Below is a small trained network, with its code and all its weights. Each question gives an input and a class and asks what happens when units are switched off, that is, made to give their printed mean instead of their output.

import numpy as np


def w(rows, s, z=0):
    codes = np.array(rows[::2]) - 128.0
    scale = np.full(codes.shape[1], s)
    scale[-1] = z or s
    return codes * scale


def norm(h):
    return h / np.sqrt((h * h).mean(-1, keepdims=True) + 1e-5)


def f(y):
    return np.maximum(y, 0)


def log_softmax(a):
    a = a - a.max(-1, keepdims=True)
    return a - np.log(np.exp(a).sum(-1, keepdims=True))


def net(x, mask):
    res = np.array(x, float).reshape(1, 5) / 4 @ E
    u = 0
    for l in range(2):
        y = f(norm(res) @ A[l][:, :-1].T + A[l][:, -1])
        res = res + np.where(mask[u : u + 16], y, B[l][:, -1]) @ B[l][:, :-1]
        u += 16
    return log_softmax(norm(res)[-1] @ U[:, :-1].T + U[:, -1])


A, B = {}, {}
E = w([
[127,133,126,127],'x0',
[38,82,111,123],'x1',
[151,88,49,42],'x2',
[118,112,233,2],'x3',
[128,126,127,129],'x4',
],0.0072)
A[0] = w([
[178,68,93,62,95],'0.n0',
[135,141,178,132,56],'0.n1',
[111,136,44,157,192],'0.n2',
[74,164,142,190,184],'0.n3',
[150,156,103,161,26],'0.n4',
[213,163,85,96,144],'0.n5',
[227,120,168,143,150],'0.n6',
[238,186,118,103,88],'0.n7',
[233,183,145,140,70],'0.n8',
[140,144,167,158,33],'0.n9',
[144,154,191,184,2],'0.n10',
[182,154,14,159,48],'0.n11',
[163,163,154,141,118],'0.n12',
[8,127,87,98,121],'0.n13',
[105,174,146,149,146],'0.n14',
[172,130,97,210,47],'0.n15',
],0.012,0.0031)
B[0] = w([
[227,159,81,46,227],'0.n0',
[159,164,130,132,165],'0.n1',
[174,136,185,59,254],'0.n2',
[153,161,85,156,240],'0.n3',
[189,82,142,199,164],'0.n4',
[56,99,69,78,224],'0.n5',
[3,32,126,121,215],'0.n6',
[27,54,122,190,228],'0.n7',
[10,91,111,140,221],'0.n8',
[114,197,144,156,160],'0.n9',
[121,221,133,112,191],'0.n10',
[204,134,94,141,255],'0.n11',
[128,77,146,151,179],'0.n12',
[21,108,77,185,228],'0.n13',
[146,103,132,107,183],'0.n14',
[142,147,127,130,222],'0.n15',
],0.0063,0.0056)
A[1] = w([
[55,184,255,81,232],'1.n0',
[204,161,166,130,162],'1.n1',
[88,60,153,43,39],'1.n2',
[79,233,211,216,108],'1.n3',
[111,202,217,198,72],'1.n4',
[26,75,101,152,41],'1.n5',
[118,108,213,33,149],'1.n6',
[125,131,103,49,78],'1.n7',
[145,146,213,178,81],'1.n8',
[141,184,200,150,117],'1.n9',
[54,64,252,39,204],'1.n10',
[149,52,16,225,147],'1.n11',
[126,88,15,241,254],'1.n12',
[26,171,177,225,183],'1.n13',
[100,179,200,149,76],'1.n14',
[126,145,42,62,78],'1.n15',
],0.0093,0.0021)
B[1] = w([
[179,132,85,193,204],'1.n0',
[29,106,162,130,144],'1.n1',
[171,178,148,124,190],'1.n2',
[157,92,95,55,206],'1.n3',
[180,66,82,115,181],'1.n4',
[71,159,150,187,198],'1.n5',
[169,188,165,232,183],'1.n6',
[144,45,75,160,170],'1.n7',
[119,90,47,43,155],'1.n8',
[90,21,110,1,156],'1.n9',
[157,192,189,210,225],'1.n10',
[117,150,219,185,233],'1.n11',
[147,187,183,93,254],'1.n12',
[85,58,82,22,230],'1.n13',
[138,96,66,92,162],'1.n14',
[76,84,120,84,188],'1.n15',
],0.0074,0.0089)
U = w([
[151,48,59,66,155],'0',
[237,223,197,234,179],'1',
[6,121,168,190,5],'2',
],0.012,0.0016)

Each question gives the input, the list of numbers given to net, and the class t.
The units are the neurons (one row each of A and B). Each row of codes is followed by its name. A weight is (code - 128) times the scale printed after its matrix; where a second scale follows, it is the last column's (A, B and U).
mask holds one flag per neuron, layer by layer. A switched-off neuron (its flag False) gives its mean, the last column of its row in B, instead of its output. The means were averaged over made-up inputs and are rounded, as every weight is.
A unit's drop is (log p(t) with every unit on - log p(t) with that unit switched off) / (log p(t) with every unit on - log p(t) with every unit switched off).
most important unit: the unit with the biggest drop
k most important neurons: the k neurons with the biggest drops, biggest first
top k neurons in layer l: the k neurons of layer l with the biggest drops, biggest first
drop when u is switched off: that unit's drop, to one decimal
input [4,5,2,-1,-2], class 2: most important unit : 0.n13
input [5,-3,5,6,-5], class 1: top 3 neurons in layer 1 : 1.n6, 1.n13, 1.n10
input [1,4,-3,4,3], class 1: top 2 neurons in layer 1 : 1.n10, 1.n0
input [6,-3,7,8,0], class 1: 3 most important neurons : 1.n6, 1.n13, 1.n10
input [7,-4,-8,8,-4], class 0: 2 most important neurons : 1.n9, 1.n8
input [2,1,-3,-3,-4], class 0: 2 most important neurons : 0.n0, 1.n10
input [6,-8,-6,-2,2], class 2: 4 most important neurons : 0.n8, 0.n6, 0.n7, 0.n2
input [-7,1,-6,6,-1], class 0: top 2 neurons in layer 1 : 1.n9, 1.n8
input [-7,7,5,0,6], class 2: 2 most important neurons : 0.n13, 1.n13
input [8,-6,-2,5,3], class 2: top 3 neurons in layer 0 : 0.n7, 0.n6, 0.n8
input [-3,8,7,-4,-5], class 2: 3 most important neurons : 0.n13, 1.n11, 1.n3
input [0,1,3,-4,6], class 1: 2 most important neurons : 1.n13, 0.n11
input [7,-5,-1,4,6], class 2: drop when 0.n6 is switched off : 0.2
input [1,8,0,-8,0], class 1: drop when 0.n6 is switched off : 0.3
input [7,5,2,5,-1], class 1: top neuron in layer 1 : 1.n10
input [-1,8,-2,8,-6], class 1: drop when 1.n10 is switched off : 0.4
